Each row was made from one small tree. The marks that hang from a mark follow it in brackets, in the order of their numbers. Every link used is in the known rows. Write each row's tree.
Each row is shifted at random along 8 fixed directions that mean nothing.
Known rows:
Z424[Z74 Z515[Z686]]: -110 56 213 29 7 167 -101 105 -127 -52 7 158 -3 108 146 96 51 24 32 -136 39 -130 -71 111 60 11 150 -83 228 -96 -44 189 42 -87 -102 53 -154 -90 -29 -91 7 -53 -40 42 45 313 222 245 -95 39
Z446[Z488[Z424[Z515[Z686]]]]: -2 -43 43 -57 -20 17 -23 -33 71 -23 58 86 -123 21 -49 12 105 -46 4 4 137 -50 54 -85 -32 -108 -49 102 98 -28 -90 -33 1 102 -24 48 76 -30 60 -36 8 41 -127 16 -71 -22 125 103 51 329
Z187[Z150 Z515 Z686]: 176 -48 5 -82 -47 -53 -94 -76 19 127 -172 -49 -58 -45 -155 -41 116 -155 -97 79 113 -348 140 -188 -65 -55 -153 154 -182 43 395 -47 57 225 223 43 96 -68 7 -51 -136 -49 -166 -63 175 38 31 156 121 74
Z74[Z446[Z488[Z515[Z187 Z424 Z553]]]]: -23 -20 68 -59 32 85 17 -201 48 -172 62 115 -198 -35 45 -40 315 -185 -68 -30 -5 122 6 -94 230 -45 50 118 -8 -10 358 245 -68 99 -227 -164 180 -26 50 31 -118 85 -73 112 -184 97 -51 21 -83 348
Z23[Z469 Z488[Z272[Z187]]]: 57 -198 69 -11 -93 -108 -68 60 -60 137 -82 -173 -71 100 -148 -39 47 -63 -12 -22 198 291 26 -146 -26 -53 -100 119 89 141 -13 -191 56 54 146 -41 170 271 -120 -120 77 219 150 -110 -82 -349 21 -192 67 -122
Z946[Z74[Z446] Z187[Z150 Z488[Z424 Z686] Z515]]: -38 -27 138 -76 13 0 -87 -22 164 93 89 -138 75 28 -116 215 345 7 76 208 4 -75 121 125 16 -79 161 147 185 -103 316 -176 12 53 -79 106 -9 -74 -8 -44 -45 -18 -46 131 -139 163 224 90 -17 386
Z515[Z553[Z272[Z187[Z150 Z488 Z686] Z424]]]: 4 -31 7 -100 33 211 51 -213 23 -33 110 -56 -207 -27 56 -43 338 -128 -98 65 -23 -35 138 118 197 15 179 196 -107 -29 37 24 -50 -37 -178 -18 -1 -188 228 -113 -116 -47 -78 131 -145 233 -201 113 -64 -58
Z187[Z150 Z686[Z8 Z515[Z424 Z553[Z272]]]]: -9 -55 93 -16 31 23 19 -96 37 -26 15 -6 -75 -49 34 -22 197 -194 80 38 2 -86 123 -18 218 18 184 52 -67 -72 297 5 -46 -42 -19 -13 46 -113 -67 -193 -115 32 105 108 -14 334 215 -28 -75 114
Z553[Z446[Z488 Z686]]: -57 -79 -51 23 139 -201 152 -27 220 -167 14 29 71 -92 -10 -48 104 50 118 -25 -53 -163 -11 -79 61 -104 -33 -92 91 -15 126 63 -172 158 66 35 111 54 -125 -114 -27 174 24 -23 -134 -56 165 -206 -73 257
Z74[Z446[Z686[Z515]]]: -93 67 110 -27 54 -39 106 174 -5 -71 15 -82 35 -55 -21 236 -40 -34 89 -20 -44 -1 -74 -39 -53 -87 89 -23 -14 -150 60 80 -47 46 34 -17 -24 -8 -67 -33 -90 112 -21 -69 -111 -19 268 17 -75 157
Z23[Z469[Z8] Z946]: -95 -63 160 -62 -85 170 -210 49 -13 43 163 74 -103 111 16 201 -92 -65 54 70 51 243 87 168 -22 28 83 140 -251 -98 172 -51 73 -146 -172 36 -242 -67 188 11 101 -103 -70 13 -82 15 56 250 -29 62
Z446[Z187[Z150 Z686[Z515[Z488[Z272]]]]]: 28 -81 -29 72 41 89 -17 -125 -28 109 -189 -42 17 3 -3 -116 159 -130 1 84 171 -112 67 -62 -3 -21 -112 128 -4 -69 222 -102 72 77 -36 35 33 -62 -182 -142 -106 -67 116 51 13 154 -117 136 41 -47
Z23[Z469 Z488[Z272[Z187] Z686] Z946]: -92 -216 8 -12 114 -261 46 -178 187 -31 46 283 -80 -35 -35 -151 363 87 35 -191 10 41 -77 -20 222 -52 -64 -156 204 197 70 136 -198 172 46 -157 225 -31 -12 -68 -33 156 13 109 -28 195 225 -113 -121 186
Z187[Z150 Z515[Z488]]: -1 -21 -30 -18 107 2 50 0 33 -5 -123 10 -44 -79 -6 24 105 -64 14 -74 -6 -229 40 -51 -5 -52 33 119 -98 87 426 80 -43 81 24 -136 54 22 -27 69 -151 54 -93 -32 122 50 -28 174 -25 146
Z23[Z469 Z488 Z946]: -12 -105 -162 -23 8 -179 -109 -73 148 27 2 120 7 101 -95 9 119 151 -58 -128 62 -149 -46 -61 -110 55 -184 13 128 120 -10 22 -117 11 -7 -37 87 -12 -3 31 -5 -3 -99 118 -14 -20 204 8 39 194
Z272[Z23[Z469] Z187[Z150[Z8]]]: -125 -62 90 75 31 24 -121 93 -12 18 -9 39 29 -6 8 116 -42 1 114 4 156 39 -25 184 -29 -9 -21 52 -37 -7 393 -79 33 -17 13 -176 -46 8 -118 -116 -2 63 81 -83 -100 -140 -113 -15 -75 -153
Z553[Z446[Z187[Z150] Z488[Z686[Z8 Z515[Z424]]]]]: -43 -137 20 40 52 77 4 -185 -55 -1 -115 -76 -26 97 42 -42 224 -141 -108 94 131 32 17 -102 44 78 -75 203 177 -129 260 -6 53 -18 -28 16 134 -44 -240 -237 -110 -54 174 105 -115 192 -21 -5 58 71
Z686[Z8 Z150 Z515[Z187 Z488[Z424[Z74[Z446]]]]]: 91 -162 -65 -14 -111 -102 -159 -122 98 76 -21 -83 9 90 -185 8 147 -226 46 148 188 9 69 -192 -25 26 -113 138 219 -112 311 -219 11 -68 127 110 260 151 -353 -275 58 72 272 96 -114 -76 90 -155 147 296
Z686[Z150[Z8] Z515[Z187 Z424[Z74]]]: -98 -12 171 -119 -32 -19 -146 -14 89 -125 142 208 -127 -98 -33 122 100 -240 187 -58 19 42 -35 48 173 -93 50 113 107 -194 344 89 -62 5 -30 -58 -49 -53 89 -65 68 58 13 -26 -124 134 -42 161 -36 361
Z187[Z150[Z8] Z488 Z515[Z424[Z74] Z553] Z686]: 84 -77 0 -73 27 70 -190 -36 3 106 -124 23 -36 -16 -43 24 182 -96 71 124 96 -327 140 -71 19 -107 -24 311 46 -25 467 -65 3 40 36 -34 -85 7 3 -48 -64 -40 -113 -18 40 102 101 177 13 300
Z488[Z272[Z187[Z150]] Z424[Z74] Z515 Z686[Z8]]: -182 -212 333 49 30 -75 59 -84 -71 214 -39 39 133 67 30 55 321 -57 178 118 177 198 -99 166 177 -11 120 -33 313 -161 -154 -142 24 26 -25 -115 -58 -140 -153 -318 -14 -1 233 122 -183 458 225 8 -76 40
Z488[Z424 Z515[Z553[Z272]]]: -70 -35 97 -34 64 83 89 -113 -33 -95 46 65 -99 -64 70 37 174 -47 83 -4 19 178 -74 101 125 -42 49 131 -112 -29 -147 97 -60 68 -167 -298 -118 -159 137 43 -124 27 -103 47 -325 176 -27 171 -99 214
Z515[Z187 Z424[Z74[Z446]] Z686]: 78 -89 133 -82 -155 -162 -178 -26 -130 82 -80 -2 -67 83 -102 -5 256 -32 -155 -246 110 280 -22 -233 65 8 15 167 328 -35 -138 53 -34 -54 20 116 433 150 -268 -278 -215 116 203 34 5 54 222 -240 90 99
Z686[Z515[Z488[Z272]]]: -13 -38 1 11 101 -145 67 -92 -5 -35 -117 35 -22 -62 -41 -76 138 -78 20 -155 63 -105 -70 -145 66 -20 -118 3 36 47 -10 130 -79 120 82 -180 155 56 -106 14 -50 100 -25 -47 96 41 59 104 -11 69
Z272[Z23[Z469] Z187]: -91 -39 22 43 -95 -249 -96 -11 234 31 116 17 148 25 -139 123 72 84 124 37 136 -217 -10 203 0 55 -45 -174 70 -79 -71 -177 -88 67 -46 38 125 -65 -35 -86 98 42 60 137 -90 -115 -80 -142 2 56
Z553[Z272[Z23] Z515]: 90 -42 -61 34 94 64 -44 -85 29 -199 -71 -70 -24 -63 22 -15 -17 -96 17 8 66 -96 -1 9 -15 -33 -124 77 -224 31 70 76 -10 93 63 -193 12 -7 -111 -29 -51 32 -29 -111 -48 -159 -139 105 -11 0
Z74[Z446[Z488[Z686[Z150]]]]: -126 37 -4 -145 148 -62 214 -28 195 -86 68 135 -20 -116 -43 183 159 -35 -7 -37 -76 -203 -92 -10 10 -84 0 40 69 -88 -19 177 -158 118 -17 45 2 -180 192 34 -82 -1 -225 47 -90 174 113 87 -42 371
Z946[Z74 Z187[Z515[Z488] Z686]]: -39 75 80 -95 68 -94 -103 86 220 -146 185 4 36 -99 -107 130 255 110 158 -40 -155 -108 74 94 125 -161 210 -56 -24 -82 364 28 -175 82 -48 150 -11 39 53 92 49 120 -57 -24 50 51 215 44 -127 522
Z424[Z74 Z515[Z488 Z553[Z446]]]: 60 -53 1 -93 17 151 -103 -16 -74 -185 -62 7 -153 62 10 4 169 -43 -140 -81 52 -20 -1 -108 22 16 -20 149 66 110 157 177 -31 -15 51 -40 5 138 -26 1 -29 66 -56 -52 -75 -83 -22 102 -22 102
Z446[Z187[Z150 Z488 Z686[Z8]]]: 84 -51 -295 38 37 128 -100 -130 154 53 -36 -78 22 7 -63 -90 177 -48 -34 249 36 -190 170 -14 -51 -34 -21 119 4 -27 443 -197 -16 -19 -14 210 85 8 -171 -152 -31 -78 152 125 39 28 -138 -23 41 99
Z686[Z8 Z515[Z488[Z272] Z553]]: -102 85 -267 -72 152 67 87 -43 122 -149 18 -13 -28 -95 -46 180 81 -16 48 113 -12 -124 -55 30 -63 -6 21 104 -185 -104 -30 77 -236 -101 -154 -149 -84 -18 47 57 16 -30 -53 28 -112 51 -89 183 -70 444
Z272[Z23 Z187[Z150 Z488[Z424 Z515]]]: -31 -65 154 94 -19 52 -51 22 -95 174 -17 -122 30 63 1 106 32 -63 149 116 217 65 72 89 -48 -47 -71 239 75 -31 241 -231 172 60 135 -50 -12 89 -156 -87 22 70 66 -59 -147 -168 -83 125 20 -218
Z74[Z446[Z686[Z150 Z515[Z424]]]]: -36 18 35 -107 -62 -189 72 18 145 3 37 -162 38 3 -159 259 123 -99 -54 17 -14 -152 -8 -67 -77 33 83 17 144 -198 -28 -2 -108 33 -53 208 222 -101 -23 -176 -158 17 2 165 -25 147 223 -122 81 273
Z424[Z74[Z446] Z515[Z187[Z686[Z8 Z150]]]]: -28 -28 -11 121 -1 252 -220 -169 77 17 -49 195 136 148 105 -14 185 -109 7 184 159 -394 17 92 35 60 -19 -136 225 -203 332 66 64 -98 -221 63 -144 -204 -216 -239 37 -233 63 282 -142 380 -53 188 -51 192
Z515[Z187[Z150] Z553 Z686]: 87 -58 -53 73 -187 173 -56 -82 -101 297 -201 -87 -1 114 -5 -50 -74 -99 73 330 350 121 179 -41 -131 -18 -154 363 -62 -112 -25 -321 168 -69 -164 127 -61 4 -193 -254 5 -131 161 46 -275 -20 -130 14 138 140
Z946[Z74[Z446[Z488[Z272] Z686[Z515]]] Z187]: -16 87 -3 -141 75 84 -77 -99 69 -118 54 -119 -82 6 -123 174 313 -21 -213 45 14 31 12 -27 -112 -32 -26 204 12 -126 122 123 -70 52 -169 94 55 -69 54 -72 -76 -86 -185 24 -93 76 63 142 14 280
Z515[Z424[Z74] Z488 Z553[Z446[Z187 Z686]]]: -6 -130 -46 -75 68 -72 -24 -171 169 -160 -47 196 -24 -71 -3 -80 251 38 72 -24 73 -83 -25 -69 92 -71 -132 86 188 -97 -269 73 -183 85 -204 13 63 -20 -11 -49 -66 23 -12 79 -349 28 -49 -30 -18 447
Z946[Z74[Z446] Z187[Z515 Z686[Z150[Z8]]]]: -60 -70 221 129 106 -100 -163 91 176 13 2 169 282 -69 14 29 -3 16 513 205 72 -249 -4 146 120 -256 -75 -177 100 -235 582 -109 45 176 11 -49 -323 -15 -240 -41 166 76 30 -100 -281 42 353 19 -164 452
Z488[Z272[Z424] Z686[Z515]]: -6 -56 40 2 106 -13 108 -57 -48 -46 -70 13 -106 -103 -14 -32 183 -25 -54 3 35 144 -56 -91 43 -101 -8 -12 64 56 -163 73 -74 78 76 -255 180 -45 -101 -85 -132 118 53 -44 -47 107 87 9 -59 46
Z446[Z187 Z488[Z272 Z424] Z686[Z8 Z515[Z553]]]: -85 -11 37 -101 93 184 59 -38 -188 -76 13 -43 -240 -23 -5 122 199 -172 -81 52 142 294 -62 -81 -44 -65 -33 398 -5 -184 -40 24 -18 -14 -66 -111 -25 -44 19 -175 -71 -11 5 -55 -247 96 -17 199 -4 145
Z553[Z515[Z187[Z150]]]: -35 25 -93 -25 -62 -80 -63 -9 88 31 -17 -182 91 18 -77 145 140 -56 13 30 48 -88 8 73 -27 48 101 87 -5 -105 240 -85 -82 -26 -71 -11 72 -64 -67 -84 -92 -33 101 110 113 86 -108 17 45 187
Z515[Z553[Z272[Z23 Z187[Z488] Z424[Z74]] Z446]]: 45 -175 117 24 -7 31 -62 -320 -50 -9 -13 -49 -26 125 73 -150 343 -106 -71 66 140 -162 39 74 228 158 -90 124 171 -40 -121 4 37 -8 -57 -79 72 -92 -58 -239 -12 -51 43 147 -290 141 -142 -18 1 -295
Z424[Z515[Z187 Z488 Z553[Z272] Z686[Z8 Z150]]]: -148 -18 184 -94 21 -15 109 -36 -25 -4 41 219 -98 -20 45 85 118 -227 204 -117 124 -129 -48 60 231 -50 64 158 13 -188 -64 174 -83 16 -27 28 -110 -117 109 -198 86 17 -37 -4 -129 317 82 301 -71 305
Z272[Z23[Z488] Z187[Z150] Z424[Z74]]: 72 -27 -174 33 34 170 -208 -50 33 19 -39 1 -22 79 -28 59 127 112 -134 109 195 -215 21 37 -266 -20 -223 156 181 9 42 -115 35 -66 12 -19 54 9 -146 -59 -39 -65 -65 17 -196 -237 -180 110 69 -195
Z23[Z469 Z488[Z515[Z553]]]: -128 1 88 -96 2 -252 46 53 -11 -25 29 60 -37 40 -79 136 194 40 16 -268 -3 -22 -197 -18 104 51 3 50 148 69 -46 202 -176 71 13 -180 69 -27 146 97 -14 142 -140 47 -11 89 270 38 -53 189
Z946[Z74[Z446[Z488[Z424] Z686[Z8 Z150 Z515]]]]: 58 -67 40 -4 -62 112 -127 -165 231 -26 113 -62 7 119 -69 44 167 -108 8 379 77 -149 190 -7 -47 -5 17 27 159 -196 162 -179 52 -26 -263 294 28 -71 -112 -226 116 -106 8 212 -235 121 172 -67 72 437
Z187[Z488[Z272[Z23[Z469]] Z424[Z74]] Z686[Z515]]: 14 -23 105 12 154 278 -87 3 -33 -124 44 33 -160 -87 60 26 174 -44 32 -11 12 139 95 -42 72 -130 89 141 13 133 140 21 11 -2 41 -178 -7 52 -25 -4 -72 133 -44 -84 -125 -17 -28 195 -135 15
Z187[Z150[Z8] Z488[Z272 Z424[Z74] Z686[Z515]]]: 17 -210 57 -53 59 -3 -56 -253 74 160 -121 71 -41 4 -71 -119 349 -168 -21 174 171 -154 78 -53 77 -31 -101 182 272 49 87 -110 28 112 58 -56 79 -116 -21 -214 -28 -89 -26 87 18 290 87 140 69 98

Which tree is each row?
-46 -80 -45 -80 53 120 59 -9 -104 170 -153 -4 -28 19 -16 114 -95 -32 109 88 272 -44 -34 12 -196 -124 -222 431 -50 -264 -438 -98 -11 -58 -111 50 -214 -83 39 -216 -9 -103 -96 -165 -290 -26 -71 247 100 254 -> Z515[Z488 Z553[Z272[Z187 Z424]] Z686[Z150[Z8]]]
-45 -33 -38 -48 3 165 -51 1 209 -164 91 -122 21 7 -34 156 104 -13 93 227 18 6 98 46 -49 -126 49 144 -72 -228 129 -129 -61 31 -211 208 -124 22 25 -15 33 30 60 28 -320 -134 -184 71 -7 495 -> Z553[Z446[Z187[Z686] Z488[Z515[Z424[Z74]]]]]
-14 -19 249 40 10 47 -66 -79 -68 25 -33 -4 51 132 55 2 160 -46 -21 28 37 -103 22 -41 68 55 25 -11 216 -140 31 93 85 -15 -168 118 -2 -54 -150 -147 21 -74 -28 88 -41 259 287 77 -14 72 -> Z946[Z74[Z446[Z686[Z515[Z488]]]]]
-29 -71 104 -99 40 123 -76 -110 -119 -13 -115 -163 -3 91 8 131 101 -113 -108 16 132 6 -57 -88 -58 74 -111 257 -6 -181 -162 73 38 26 -67 -81 -77 -129 86 -25 -109 -151 -151 -62 -75 69 -176 347 121 172 -> Z553[Z446 Z515[Z488[Z424]]]
11 44 73 -93 -84 11 -66 -120 -27 -48 27 38 -152 -12 -39 68 96 -143 -21 24 98 -13 8 -53 55 33 -68 144 -39 -115 -137 62 -6 41 -115 -117 22 -120 147 71 -28 -56 -141 68 -126 95 -26 190 49 241 -> Z686[Z515[Z424 Z553]]
123 -48 -65 -50 -61 143 -166 -144 22 -107 -76 149 -173 90 -12 -138 200 -38 -141 3 137 -171 81 -125 30 -5 -75 55 131 84 31 135 -30 31 -112 122 143 37 -57 -78 1 -31 -76 82 29 68 69 90 40 312 -> Z424[Z74 Z515[Z488 Z553 Z686]]
-21 -119 163 29 39 343 93 -4 -68 10 8 -90 -131 -20 37 173 -59 -189 106 431 150 509 98 53 -57 -123 60 267 -116 -57 66 -198 122 -42 -52 -40 -84 13 -90 -201 41 24 191 -56 -384 12 -122 81 -13 221 -> Z488[Z272[Z23] Z424 Z515 Z686[Z8 Z150]]
89 -142 34 -26 -8 65 -135 -114 -55 29 -53 -25 -100 -4 -52 -116 191 -51 -92 58 157 149 17 -31 -6 -82 -118 53 51 30 -141 -87 41 60 18 -149 83 62 -46 -134 -28 48 41 -89 -162 -149 -220 -1 20 -217 -> Z488[Z272[Z187 Z424[Z74]]]
138 -195 -76 37 -18 2 -122 -309 252 -63 -33 -39 -88 -51 -32 -236 231 -197 108 138 144 -109 223 -24 173 -145 -26 17 -55 -43 173 -110 -18 206 -136 25 265 -22 -147 -220 -88 70 83 69 -34 -13 -134 -36 43 339 -> Z553[Z272[Z187[Z150 Z488]] Z515[Z424 Z686]]
97 -47 -193 -26 -9 -67 -128 -99 177 139 -76 -4 84 31 -148 72 141 63 29 142 119 -434 66 -47 -199 -69 -163 152 229 -54 -76 -173 -47 74 7 121 92 -44 -73 -76 -62 -87 -138 115 -25 55 44 141 146 422 -> Z187[Z488[Z424[Z74]] Z515[Z686[Z150]]]
-92 -79 102 0 57 -3 67 -131 159 -45 15 154 28 -97 -10 28 316 -35 126 158 61 63 -65 89 142 -168 45 -91 80 -99 -140 47 -137 137 -188 -201 27 -147 -19 -95 -21 69 66 92 -310 194 -40 91 -130 395 -> Z488[Z272[Z424[Z74[Z446]]] Z515[Z187] Z686]
-12 -70 33 -116 12 -215 -83 62 83 11 -93 46 42 -12 -134 170 130 0 46 -149 32 -246 -63 -120 -41 -77 -3 106 219 -127 52 86 -157 34 -27 94 201 61 -99 -94 -145 75 -35 -3 89 91 263 -5 65 529 -> Z187[Z515[Z424[Z74[Z446]] Z488 Z686[Z150[Z8]]]]
-87 -47 68 -21 -8 -170 144 219 6 25 -13 -191 68 5 -94 239 -12 -75 193 46 52 148 -48 -79 -58 -143 69 219 99 -144 391 -87 -74 22 81 69 47 203 -228 -197 -15 257 192 -79 -173 -167 337 -278 -32 333 -> Z74[Z446[Z488[Z515[Z187 Z553]] Z686[Z150[Z8]]]]
-83 -47 5 21 14 197 -49 -75 -81 48 -38 94 51 65 40 153 184 40 47 249 150 266 -114 51 -48 -36 -19 168 137 -178 -83 -37 -26 -111 -166 -194 -138 -125 -184 -130 -57 -95 117 129 -443 210 89 81 -60 469 -> Z488[Z424[Z74[Z446]] Z515[Z187 Z553] Z686[Z8]]
-38 -36 172 54 -41 32 -17 -27 -241 151 -65 120 -94 28 131 -68 95 -49 167 -118 158 330 18 -85 201 -83 30 306 235 -70 -125 13 44 -82 -96 -97 82 103 -161 -153 -59 100 152 -11 -198 130 102 8 -52 132 -> Z515[Z187[Z488] Z424 Z553 Z686]
-150 58 15 -115 72 -128 68 5 -35 40 21 -103 11 -40 -35 241 293 -36 -5 -232 -32 27 -132 56 76 20 183 217 211 -127 -57 125 -194 -37 -34 -27 148 -119 49 -164 -226 9 -1 66 161 383 4 141 -3 203 -> Z553[Z515[Z187[Z488[Z272 Z424]] Z686[Z150]]]
66 -158 -46 -44 -26 -28 48 -58 47 137 -174 -147 -66 -14 -153 29 178 -130 -41 180 234 27 109 -121 -137 -133 -127 347 21 -35 90 -259 43 143 13 43 163 77 -124 -136 -91 42 119 14 -78 -94 -114 -1 135 252 -> Z446[Z187[Z150 Z515[Z424]] Z488[Z272 Z686]]
210 -90 -67 40 92 147 -310 -313 182 -4 -58 173 -75 -75 -55 -279 331 -49 28 239 128 -228 231 -78 45 -193 -242 102 -1 98 616 -72 91 267 9 -76 25 -65 -105 6 -23 -79 -204 1 -115 26 -36 222 3 319 -> Z946[Z74 Z187[Z150 Z488[Z424] Z515 Z686]]
